Below are the code and all the weights of a small trained network. Each question names an input and a target symbol and asks about switching units off, where a switched-off unit gives its printed mean instead of its output.

import numpy as np


def w(rows, s, z=0):
    codes = np.array(rows[::2]) - 128.0
    scale = np.full(codes.shape[1], s)
    scale[-1] = z or s
    return codes * scale


def norm(h):
    return h / np.sqrt((h * h).mean(-1, keepdims=True) + 1e-5)


def f(y):
    return y / 2 * (1 + np.tanh(0.7978845608 * (y + 0.044715 * y**3)))


def softmax(a):
    e = np.exp(a - a.max(-1, keepdims=True))
    return e / e.sum(-1, keepdims=True)


def log_softmax(a):
    a = a - a.max(-1, keepdims=True)
    return a - np.log(np.exp(a).sum(-1, keepdims=True))


def net(x, mask):
    ids = ['ΛΞΨΩαεζηθμπτ'.index(c) for c in x.split()]
    T = len(ids)
    res = E[ids] + P[:T]
    r = norm(res)
    for j in range(2):
        rows = slice(3 * j, 3 * j + 3)
        q, k, v = (r @ M[0][rows].T for M in (Q, K, V))
        z = softmax(np.where(np.tri(T) > 0, q @ k.T / 3**0.5, -1e9)) @ v
        o = O[0][rows]
        res = res + np.where(mask[j], z, o[:, -1]) @ o[:, :-1]
    y = f(norm(res) @ A[0][:, :-1].T + A[0][:, -1])
    res = res + np.where(mask[2:6], y, B[0][:, -1]) @ B[0][:, :-1]
    return log_softmax(norm(res)[-1] @ U[:, :-1].T + U[:, -1])


Q, K, V, O, A, B = {}, {}, {}, {}, {}, {}
E = w([
[151,139,172,107,161],'Λ',
[152,135,145,121,85],'Ξ',
[113,138,149,151,96],'Ψ',
[131,125,85,123,166],'Ω',
[147,126,147,128,152],'α',
[106,73,3,153,96],'ε',
[136,116,137,124,149],'ζ',
[135,187,119,126,120],'η',
[104,159,102,57,145],'θ',
[69,112,110,152,112],'μ',
[140,112,170,148,136],'π',
[155,139,155,180,165],'τ',
],0.028)
P = w([
[113,120,128,137,179],'0',
[174,162,8,124,99],'1',
[98,96,109,107,176],'2',
[109,146,169,139,145],'3',
[184,163,73,76,96],'4',
[92,89,118,104,145],'5',
[97,156,167,139,125],'6',
[201,175,212,51,89],'7',
],0.018)
Q[0] = w([
[148,120,7,154,117],'head 1',
[147,41,117,109,97],'head 1',
[210,18,93,101,180],'head 1',
[92,82,150,96,123],'head 2',
[152,90,102,122,71],'head 2',
[116,12,60,89,105],'head 2',
],0.018)
K[0] = w([
[179,180,95,247,233],'head 1',
[211,29,184,172,114],'head 1',
[248,7,134,59,214],'head 1',
[199,120,114,89,144],'head 2',
[187,135,172,168,187],'head 2',
[194,38,80,202,224],'head 2',
],0.013)
V[0] = w([
[59,85,229,2,28],'head 1',
[122,179,244,228,61],'head 1',
[3,23,83,109,111],'head 1',
[125,49,124,161,79],'head 2',
[64,247,74,209,165],'head 2',
[206,54,87,108,219],'head 2',
],0.0068)
O[0] = w([
[183,220,197,143,231,106],'head 1',
[186,41,179,162,180,158],'head 1',
[102,145,249,83,83,110],'head 1',
[104,70,199,97,48,57],'head 2',
[148,148,60,254,125,253],'head 2',
[35,110,75,55,156,85],'head 2',
],0.0068,0.0031)
A[0] = w([
[109,211,149,107,87,53],'neuron 1',
[179,105,61,73,119,85],'neuron 2',
[220,95,135,123,66,3],'neuron 3',
[249,170,48,38,25,163],'neuron 4',
],0.02,0.0043)
B[0] = w([
[122,129,93,134,74,153],'neuron 1',
[179,129,166,123,78,181],'neuron 2',
[161,147,127,14,95,158],'neuron 3',
[177,133,252,145,169,249],'neuron 4',
],0.025,0.014)
U = w([
[142,170,53,221,169,160],'Λ',
[233,123,193,165,112,141],'Ξ',
[74,110,102,64,166,120],'Ψ',
[108,244,78,110,88,136],'Ω',
[134,51,110,165,29,151],'α',
[163,64,64,64,128,165],'ε',
[68,73,77,174,144,161],'ζ',
[24,141,181,172,72,104],'η',
[201,159,161,33,115,139],'θ',
[78,112,88,82,121,146],'μ',
[100,4,166,124,206,2],'π',
[150,158,93,81,251,61],'τ',
],0.014,0.0057)

Each question gives the input, a string of symbols that net reads in full, and the target symbol t.
The units are the heads (3 rows each of Q, K, V and O) and the neurons (one row each of A and B). Each row of codes is followed by its name. A weight is (code - 128) times the scale printed after its matrix; where a second scale follows, it is the last column's (O, A, B and U).
mask holds one flag per unit, heads first, then neurons. A switched-off unit (its flag False) gives its mean, the last column of its rows in O or B, instead of its output. The means were averaged over made-up inputs and are rounded, as every weight is.
A unit's drop is (log p(t) with every unit on - log p(t) with that unit switched off) / (log p(t) with every unit on - log p(t) with every unit switched off).
The circuit of an input: a set's keep is (log p(t) with only the set's units on - log p(t) with every unit switched off) / (log p(t) with every unit on - log p(t) with every unit switched off). Starting from all 6 units, units are removed one at a time, each time the one whose removal leaves the highest keep (on an exact tie, the one counted first), for as long as the keep stays at least 0.8.
units of the circuit, in order: the units of the circuit, biggest drop first
k most important neurons: the k neurons with the biggest drops, biggest first
which heads matter: for each layer, one digit per head in row order, 1 if its drop is at least 0.15 and else 0, layers parted by /
drop of u: that unit's drop, to one decimal
input Λ π η α, target Λ: which heads matter : 01
input Ψ Ξ Ξ, target Ω: units of the circuit, in order : head 1; neuron 4; neuron 1
input α Ψ ζ Ψ Ψ Λ ε, target α: which heads matter : 01
input Ψ η θ τ, target Ω: units of the circuit, in order : head 1; neuron 4
input π Ψ π Λ ε ζ Λ, target α: which heads matter : 10
input Ω μ Ψ, target η: most important neuron : neuron 4
input Ψ μ Ψ Λ Ψ Ψ, target η: units of the circuit, in order : neuron 4; neuron 3; neuron 2
input η Λ Λ Ψ η μ ζ, target η: units of the circuit, in order : neuron 4; neuron 3; neuron 2
input Ψ η π Λ, target Λ: units of the circuit, in order : neuron 4; neuron 3; neuron 2; head 2
input ζ η ε π, target α: 2 most important neurons : neuron 4; neuron 1
input Λ Λ τ, target Λ: units of the circuit, in order : neuron 4; head 1
input Ψ π ε, target α: 3 most important neurons : neuron 2; neuron 4; neuron 3
input π ζ α Λ η π Ω, target Λ: units of the circuit, in order : neuron 3; neuron 4
input π Ψ μ Λ α Λ Ξ, target θ: which heads matter : 01
input Λ Ω π, target π: units of the circuit, in order : neuron 4; neuron 2
input μ Ξ ε Λ μ π μ, target η: 2 most important neurons : neuron 4; neuron 2
input Ψ Ω μ Λ, target η: 2 most important neurons : neuron 4; neuron 3
input π ζ η π, target Λ: units of the circuit, in order : neuron 4; head 2; neuron 2
input Ω θ η μ Ω μ η, target Λ: 2 most important neurons : neuron 4; neuron 2
input Ψ π μ, target ζ: 3 most important neurons : neuron 4; neuron 3; neuron 2
input ζ Ψ Ψ Ψ Ω η Ω, target Λ: 2 most important neurons : neuron 4; neuron 3
input τ Ω μ, target ζ: 2 most important neurons : neuron 4; neuron 3
input Ψ ζ Ψ π θ θ τ, target Ω: 3 most important neurons : neuron 4; neuron 1; neuron 2
input μ Λ θ Λ, target Ω: 2 most important neurons : neuron 4; neuron 1
input Λ μ Ξ α θ, target Ξ: drop of neuron 3 : 0.1
input Ψ Ω Ψ θ Λ π, target π: drop of neuron 4 : 0.5
